Below are the code and all the weights of a small trained network. Each question names an input and a target symbol and asks about switching units off, where a switched-off unit gives its printed mean instead of its output.

import numpy as np


def w(rows, s, z=0):
    codes = np.array(rows[::2]) - 128.0
    scale = np.full(codes.shape[1], s)
    scale[-1] = z or s
    return codes * scale


def norm(h):
    return h / np.sqrt((h * h).mean(-1, keepdims=True) + 1e-5)


def f(y):
    return y / 2 * (1 + np.tanh(0.7978845608 * (y + 0.044715 * y**3)))


def softmax(a):
    e = np.exp(a - a.max(-1, keepdims=True))
    return e / e.sum(-1, keepdims=True)


def log_softmax(a):
    a = a - a.max(-1, keepdims=True)
    return a - np.log(np.exp(a).sum(-1, keepdims=True))


def net(x, mask):
    ids = ['ΛΦΨγδεξπω'.index(c) for c in x.split()]
    T = len(ids)
    res = E[ids] + P[:T]
    r = norm(res)
    for j in range(2):
        rows = slice(2 * j, 2 * j + 2)
        q, k, v = (r @ M[0][rows].T for M in (Q, K, V))
        z = softmax(np.where(np.tri(T) > 0, q @ k.T / 2**0.5, -1e9)) @ v
        o = O[0][rows]
        res = res + np.where(mask[j], z, o[:, -1]) @ o[:, :-1]
    y = f(norm(res) @ A[0][:, :-1].T + A[0][:, -1])
    res = res + np.where(mask[2:26], y, B[0][:, -1]) @ B[0][:, :-1]
    return log_softmax(norm(res)[-1] @ U[:, :-1].T + U[:, -1])


Q, K, V, O, A, B = {}, {}, {}, {}, {}, {}
E = w([
[69,130,255,160],'Λ',
[86,156,131,47],'Φ',
[51,117,183,140],'Ψ',
[64,166,209,100],'γ',
[98,175,241,30],'δ',
[61,83,243,128],'ε',
[53,73,200,120],'ξ',
[44,74,170,159],'π',
[46,249,110,216],'ω',
],0.0088)
P = w([
[151,129,101,152],'0',
[115,194,217,146],'1',
[135,5,114,70],'2',
[162,140,99,153],'3',
[104,173,201,135],'4',
[132,22,129,83],'5',
[170,137,97,157],'6',
[97,165,195,129],'7',
[128,32,106,78],'8',
[190,134,90,157],'9',
[92,156,186,127],'10',
[103,41,82,64],'11',
[200,130,117,156],'12',
],0.02)
Q[0] = w([
[140,44,86,76],'H0',
[61,67,104,61],'H0',
[151,76,131,137],'H1',
[145,253,146,175],'H1',
],0.02)
K[0] = w([
[221,127,68,151],'H0',
[235,107,150,157],'H0',
[158,120,124,155],'H1',
[2,123,154,90],'H1',
],0.02)
V[0] = w([
[73,192,103,142],'H0',
[37,104,81,103],'H0',
[74,254,155,107],'H1',
[124,164,48,245],'H1',
],0.0096)
O[0] = w([
[80,253,52,118,181],'H0',
[66,235,181,134,65],'H0',
[85,38,2,89,255],'H1',
[4,151,215,86,78],'H1',
],0.0068,0.0064)
A[0] = w([
[144,73,114,153,79],'N0',
[72,132,206,150,12],'N1',
[172,85,119,171,136],'N2',
[151,37,89,90,130],'N3',
[119,121,225,92,129],'N4',
[69,112,127,243,129],'N5',
[120,88,181,182,132],'N6',
[129,70,82,141,125],'N7',
[91,146,123,85,113],'N8',
[202,107,134,206,59],'N9',
[204,64,146,161,47],'N10',
[40,99,173,87,73],'N11',
[127,202,141,249,37],'N12',
[146,168,128,114,138],'N13',
[141,194,132,209,254],'N14',
[113,205,166,97,177],'N15',
[126,152,148,89,139],'N16',
[142,59,184,101,121],'N17',
[44,147,179,136,110],'N18',
[97,137,202,196,63],'N19',
[100,139,169,125,129],'N20',
[116,41,150,150,37],'N21',
[75,138,103,107,88],'N22',
[140,108,165,127,41],'N23',
],0.018,0.007)
B[0] = w([
[179,149,127,135,151],'N0',
[112,4,142,176,177],'N1',
[174,99,148,164,179],'N2',
[212,130,129,35,253],'N3',
[195,159,138,132,213],'N4',
[132,188,200,23,192],'N5',
[142,175,200,108,163],'N6',
[104,173,154,77,199],'N7',
[181,90,133,174,179],'N8',
[99,75,176,27,169],'N9',
[172,71,2,19,161],'N10',
[56,227,154,141,255],'N11',
[192,250,5,74,175],'N12',
[137,170,126,128,144],'N13',
[38,180,45,92,233],'N14',
[214,177,127,113,205],'N15',
[156,129,109,186,156],'N16',
[88,138,48,236,201],'N17',
[150,41,28,161,235],'N18',
[112,92,236,122,172],'N19',
[162,94,118,113,170],'N20',
[151,174,192,167,167],'N21',
[131,56,129,172,170],'N22',
[82,124,130,147,120],'N23',
],0.009,0.0085)
U = w([
[134,200,194,69,4],'Λ',
[70,251,64,163,75],'Φ',
[118,74,69,239,212],'Ψ',
[74,84,178,48,99],'γ',
[196,16,101,103,117],'δ',
[230,174,134,178,97],'ε',
[121,109,180,171,221],'ξ',
[111,111,165,186,250],'π',
[37,61,84,140,174],'ω',
],0.012,0.0034)

Each question gives the input, a string of symbols that net reads in full, and the target symbol t.
The units are the heads (2 rows each of Q, K, V and O) and the neurons (one row each of A and B). Each row of codes is followed by its name. A weight is (code - 128) times the scale printed after its matrix; where a second scale follows, it is the last column's (O, A, B and U).
mask holds one flag per unit, heads first, then neurons. A switched-off unit (its flag False) gives its mean, the last column of its rows in O or B, instead of its output. The means were averaged over made-up inputs and are rounded, as every weight is.
A unit's drop is (log p(t) with every unit on - log p(t) with that unit switched off) / (log p(t) with every unit on - log p(t) with every unit switched off).
The circuit of an input: a set's keep is (log p(t) with only the set's units on - log p(t) with every unit switched off) / (log p(t) with every unit on - log p(t) with every unit switched off). Starting from the 12 units with the biggest drops (on a tie, the unit counted first), units are removed one at a time, each time the one whose removal leaves the highest keep (on an exact tie, the one counted first), for as long as the keep stays at least 0.8.
circuit, biggest first: the units of the circuit, biggest drop first
most important unit: the unit with the biggest drop
top k neurons: the k neurons with the biggest drops, biggest first
drop of u: that unit's drop, to one decimal
input δ Λ δ ω δ δ Ψ Ψ Ψ, target Ψ: top 3 neurons : (N17, N18, N5)
input δ ω δ ω ε, target π: most important unit : N1
input Λ ξ ξ γ γ Φ Φ Λ γ, target Φ: circuit, biggest first : (N11, H1, N17)
input γ Φ Φ, target γ: top 2 neurons : (N3, N18)
input δ γ γ ω δ γ π, target Λ: circuit, biggest first : (H1, N5)
input δ ω γ Φ ω γ, target Φ: circuit, biggest first : (N11, N17, H1)
input γ δ δ ω Ψ δ ε δ ε, target ε: circuit, biggest first : (H1, N17, N4)
input ω δ γ ξ ω Λ Λ ω γ π, target Φ: circuit, biggest first : (N14, H1)
input ξ Φ γ γ ω ξ δ, target Φ: circuit, biggest first : (H0, N3)
input Φ ω π δ γ Λ ω ω Φ, target ω: circuit, biggest first : (H1, N5, N17)
input Λ Ψ Λ, target Λ: circuit, biggest first : (H1, N11, N21)
input δ ω γ Λ γ γ, target Λ: top 4 neurons : (N3, N11, N14, N21)
input γ ε ω π Λ δ γ Φ ω π, target Φ: top 2 neurons : (N12, N14)
input ω δ ω δ Ψ ε Ψ δ Λ, target Ψ: top neuron : (N17)
input Λ δ ω, target Λ: top 3 neurons : (N3, N14, N21)
input Λ ε ω δ ω π δ π, target γ: top 4 neurons : (N5, N1, N19, N11)
input γ ω Ψ ε δ ω ε π, target γ: top 3 neurons : (N5, N19, N1)
input γ ω γ, target γ: top 2 neurons : (N3, N18)
input ω π γ Φ ξ ε, target Φ: top 3 neurons : (N11, N17, N19)
input ε Ψ ω Λ ω π Ψ, target Φ: most important unit : H0
input δ Λ δ δ, target δ: drop of H0 : 0.2
input γ γ ω, target γ: drop of N5 : -0.1
input γ Φ Λ, target γ: drop of N12 : 0.2
